Below are the code and all the weights of a small trained network. Each question names an input and a target symbol and asks about switching units off, where a switched-off unit gives its printed mean instead of its output.

import numpy as np


def w(rows, s, z=0):
    codes = np.array(rows[::2]) - 128.0
    scale = np.full(codes.shape[1], s)
    scale[-1] = z or s
    return codes * scale


def norm(h):
    return h / np.sqrt((h * h).mean(-1, keepdims=True) + 1e-5)


def f(y):
    return y / 2 * (1 + np.tanh(0.7978845608 * (y + 0.044715 * y**3)))


def softmax(a):
    e = np.exp(a - a.max(-1, keepdims=True))
    return e / e.sum(-1, keepdims=True)


def log_softmax(a):
    a = a - a.max(-1, keepdims=True)
    return a - np.log(np.exp(a).sum(-1, keepdims=True))


def net(x, mask):
    ids = ['αβγδεζηθλμξσφψω'.index(c) for c in x.split()]
    T = len(ids)
    res = E[ids] + P[:T]
    u = 0
    for l in range(2):
        r = norm(res)
        for j in range(3):
            rows = slice(2 * j, 2 * j + 2)
            q, k, v = (r @ M[l][rows].T for M in (Q, K, V))
            z = softmax(np.where(np.tri(T) > 0, q @ k.T / 2**0.5, -1e9)) @ v
            o = O[l][rows]
            res = res + np.where(mask[u + j], z, o[:, -1]) @ o[:, :-1]
        u += 3
        y = f(norm(res) @ A[l][:, :-1].T + A[l][:, -1])
        res = res + np.where(mask[u : u + 12], y, B[l][:, -1]) @ B[l][:, :-1]
        u += 12
    return log_softmax(norm(res)[-1] @ U[:, :-1].T + U[:, -1])


Q, K, V, O, A, B = {}, {}, {}, {}, {}, {}
E = w([
[98,153,128,104,144],'α',
[154,156,132,143,109],'β',
[91,80,89,96,100],'γ',
[161,95,89,115,120],'δ',
[173,148,127,90,159],'ε',
[189,65,186,64,128],'ζ',
[114,118,177,113,102],'η',
[118,121,178,114,103],'θ',
[79,170,186,253,205],'λ',
[165,98,85,113,124],'μ',
[108,112,137,143,121],'ξ',
[138,144,93,132,168],'σ',
[111,152,139,113,152],'φ',
[100,113,167,104,96],'ψ',
[155,96,85,120,123],'ω',
],0.0036)
P = w([
[255,119,222,136,210],'0',
[202,57,201,114,192],'1',
[172,60,177,105,172],'2',
[149,78,166,106,166],'3',
[133,81,153,92,145],'4',
[114,92,144,96,138],'5',
[103,97,136,95,124],'6',
[93,113,131,102,113],'7',
[82,102,130,99,97],'8',
[68,109,123,107,87],'9',
[63,118,126,110,81],'10',
[51,117,125,111,66],'11',
[40,98,127,113,55],'12',
[39,95,127,121,50],'13',
],0.00091)
Q[0] = w([
[188,119,172,143,60],'L0H0',
[76,45,136,77,97],'L0H0',
[124,105,92,121,175],'L0H1',
[140,142,161,139,87],'L0H1',
[2,97,175,109,46],'L0H2',
[194,159,74,183,145],'L0H2',
],0.007)
K[0] = w([
[143,127,164,123,2],'L0H0',
[69,45,94,84,100],'L0H0',
[56,102,85,96,134],'L0H1',
[195,159,162,142,116],'L0H1',
[43,172,60,158,121],'L0H2',
[179,89,188,129,97],'L0H2',
],0.005)
V[0] = w([
[193,166,60,141,235],'L0H0',
[179,134,106,140,89],'L0H0',
[131,53,93,105,151],'L0H1',
[108,80,76,129,250],'L0H1',
[159,227,103,100,197],'L0H2',
[126,66,108,212,168],'L0H2',
],0.002)
O[0] = w([
[82,62,83,217,35,8],'L0H0',
[121,117,91,138,165,105],'L0H0',
[181,186,166,113,129,215],'L0H1',
[201,151,211,178,183,144],'L0H1',
[151,92,153,2,112,18],'L0H2',
[55,98,209,178,124,128],'L0H2',
],0.002,0.0013)
A[0] = w([
[128,157,168,180,122,123],'L0N0',
[20,97,91,95,162,135],'L0N1',
[109,94,134,119,109,92],'L0N2',
[110,96,146,183,109,193],'L0N3',
[117,103,61,253,100,91],'L0N4',
[158,100,169,100,184,9],'L0N5',
[101,134,110,124,120,56],'L0N6',
[133,121,78,231,152,57],'L0N7',
[146,176,133,149,108,162],'L0N8',
[127,136,116,124,132,124],'L0N9',
[79,60,126,138,114,147],'L0N10',
[175,179,179,188,136,85],'L0N11',
],0.0036,0.0012)
B[0] = w([
[151,133,111,123,151,112],'L0N0',
[217,105,145,226,197,252],'L0N1',
[108,182,114,122,168,153],'L0N2',
[149,168,112,63,152,150],'L0N3',
[130,171,164,6,45,108],'L0N4',
[70,183,100,79,39,114],'L0N5',
[117,123,145,157,132,112],'L0N6',
[72,103,129,66,57,91],'L0N7',
[143,100,147,93,173,121],'L0N8',
[124,117,147,132,128,125],'L0N9',
[134,196,124,122,214,207],'L0N10',
[195,105,61,210,175,109],'L0N11',
],0.002,0.0015)
Q[1] = w([
[86,114,126,77,144],'L1H0',
[119,94,132,152,177],'L1H0',
[147,99,109,102,47],'L1H1',
[65,213,157,163,254],'L1H1',
[128,149,172,138,100],'L1H2',
[136,189,158,150,159],'L1H2',
],0.0092)
K[1] = w([
[74,98,47,94,145],'L1H0',
[77,86,171,84,154],'L1H0',
[247,138,129,104,169],'L1H1',
[3,119,103,166,87],'L1H1',
[153,210,138,108,145],'L1H2',
[145,207,107,171,58],'L1H2',
],0.0065)
V[1] = w([
[100,156,56,59,109],'L1H0',
[211,172,145,146,115],'L1H0',
[113,71,103,85,157],'L1H1',
[117,135,203,81,80],'L1H1',
[40,3,150,135,129],'L1H2',
[91,109,150,122,105],'L1H2',
],0.0029)
O[1] = w([
[195,188,236,97,141,56],'L1H0',
[46,71,170,120,56,83],'L1H0',
[156,102,18,75,136,252],'L1H1',
[52,201,49,216,93,101],'L1H1',
[251,159,194,210,18,254],'L1H2',
[134,150,157,130,77,95],'L1H2',
],0.0019,0.0011)
A[1] = w([
[96,119,121,253,174,59],'L1N0',
[195,118,55,164,184,63],'L1N1',
[128,216,130,175,157,227],'L1N2',
[193,160,17,159,200,228],'L1N3',
[147,77,141,50,24,70],'L1N4',
[82,146,124,173,47,255],'L1N5',
[221,149,137,180,55,86],'L1N6',
[115,102,145,149,115,51],'L1N7',
[80,119,115,177,164,14],'L1N8',
[140,110,127,20,91,120],'L1N9',
[202,41,30,162,144,76],'L1N10',
[185,98,83,136,183,157],'L1N11',
],0.0033,0.00056)
B[1] = w([
[181,157,43,111,139,139],'L1N0',
[115,90,189,62,113,197],'L1N1',
[218,175,134,134,98,129],'L1N2',
[183,43,152,50,116,222],'L1N3',
[202,169,44,92,140,155],'L1N4',
[211,42,164,70,129,121],'L1N5',
[34,121,82,136,208,148],'L1N6',
[122,108,110,112,136,120],'L1N7',
[133,136,53,107,106,120],'L1N8',
[193,183,90,143,169,153],'L1N9',
[149,169,251,106,133,254],'L1N10',
[152,119,192,104,112,199],'L1N11',
],0.0022,0.0027)
U = w([
[188,68,210,56,148,225],'α',
[209,171,6,89,127,192],'β',
[123,177,139,239,222,215],'γ',
[76,93,81,96,219,58],'δ',
[113,109,104,161,53,119],'ε',
[116,114,113,145,100,25],'ζ',
[121,110,106,152,77,52],'η',
[88,159,104,95,129,56],'θ',
[108,122,136,144,115,13],'λ',
[28,104,83,104,148,133],'μ',
[73,106,176,157,100,35],'ξ',
[116,122,135,150,115,3],'σ',
[106,129,142,146,115,4],'φ',
[110,64,104,170,104,91],'ψ',
[112,187,125,158,9,164],'ω',
],0.011,0.005)

Each question gives the input, a string of symbols that net reads in full, and the target symbol t.
The units are the heads (2 rows each of Q, K, V and O) and the neurons (one row each of A and B). Each row of codes is followed by its name. A weight is (code - 128) times the scale printed after its matrix; where a second scale follows, it is the last column's (O, A, B and U).
mask holds one flag per unit, layer by layer, with each layer's heads first. A switched-off unit (its flag False) gives its mean, the last column of its rows in O or B, instead of its output. The means were averaged over made-up inputs and are rounded, as every weight is.
A unit's drop is (log p(t) with every unit on - log p(t) with that unit switched off) / (log p(t) with every unit on - log p(t) with every unit switched off).
The circuit of an input: a set's keep is (log p(t) with only the set's units on - log p(t) with every unit switched off) / (log p(t) with every unit on - log p(t) with every unit switched off). Starting from the 12 units with the biggest drops (on a tie, the unit counted first), units are removed one at a time, each time the one whose removal leaves the highest keep (on an exact tie, the one counted first), for as long as the keep stays at least 0.8.
units of the circuit, in order: the units of the circuit, biggest drop first
k most important neurons of layer l: the k neurons of layer l with the biggest drops, biggest first
heads that matter: for each layer, one digit per head in row order, 1 if its drop is at least 0.15 and else 0, layers parted by /
drop of u: that unit's drop, to one decimal
input φ η γ γ γ σ ψ λ η γ γ θ, target γ: units of the circuit, in order	(L1N3, L1N1, L1N10, L0N4)
input φ β μ φ β α, target δ: heads that matter	000 / 101
input σ ψ ψ ξ, target β: heads that matter	000 / 010
input ω η γ ω γ γ η, target γ: units of the circuit, in order	(L1N3, L1N1, L1N10, L1N11)
input γ λ φ, target γ: heads that matter	101 / 010
input γ η ψ, target γ: 3 most important neurons of layer 0	(L0N1, L0N5, L0N4)
input σ γ λ γ γ γ μ γ γ ψ λ α, target γ: 2 most important neurons of layer 0	(L0N1, L0N7)
input ψ γ ξ γ β λ λ γ β ψ λ φ, target γ: 3 most important neurons of layer 0	(L0N1, L0N7, L0N10)
input γ ψ ψ ξ, target β: units of the circuit, in order	(L1N0, L1H1, L1N10)
input ψ ψ β γ φ ω δ ε φ φ β β φ ψ, target μ: 4 most important neurons of layer 1	(L1N10, L1N3, L1N11, L1N1)
input φ γ γ γ λ γ ψ α, target β: units of the circuit, in order	(L1N10, L1N2)
input λ β ω λ φ γ ψ β ψ φ, target β: most important neuron of layer 0	(L0N10)
input ψ ψ γ ψ, target ω: 2 most important neurons of layer 1	(L1N3, L1N2)
input ε γ γ β θ ψ ξ δ ψ γ γ β, target β: heads that matter	010 / 100
input ψ θ η σ λ γ α ψ β μ σ, target β: heads that matter	100 / 100
input ψ γ β ψ α, target β: 3 most important neurons of layer 0	(L0N1, L0N5, L0N10)
input γ γ ψ σ γ γ λ φ δ φ ξ, target γ: heads that matter	110 / 010
input η α γ γ γ ψ ζ η β δ λ ψ φ, target β: heads that matter	000 / 010
input λ γ β φ, target δ: 4 most important neurons of layer 0	(L0N1, L0N11, L0N5, L0N4)
input λ γ ω γ γ α δ σ β β λ ξ, target γ: 2 most important neurons of layer 1	(L1N3, L1N1)
input γ λ ψ φ β β β, target β: heads that matter	010 / 000
input γ σ η, target γ: 3 most important neurons of layer 1	(L1N3, L1N1, L1N11)
input γ μ γ β β γ σ σ, target β: 4 most important neurons of layer 0	(L0N4, L0N7, L0N1, L0N10)
input σ γ λ ζ α, target γ: 2 most important neurons of layer 1	(L1N3, L1N10)
input β γ ψ β η δ μ γ λ ψ, target γ: most important neuron of layer 1	(L1N3)
input γ γ γ λ β γ ε ψ β β γ β φ ψ, target μ: drop of L1N3	0.2
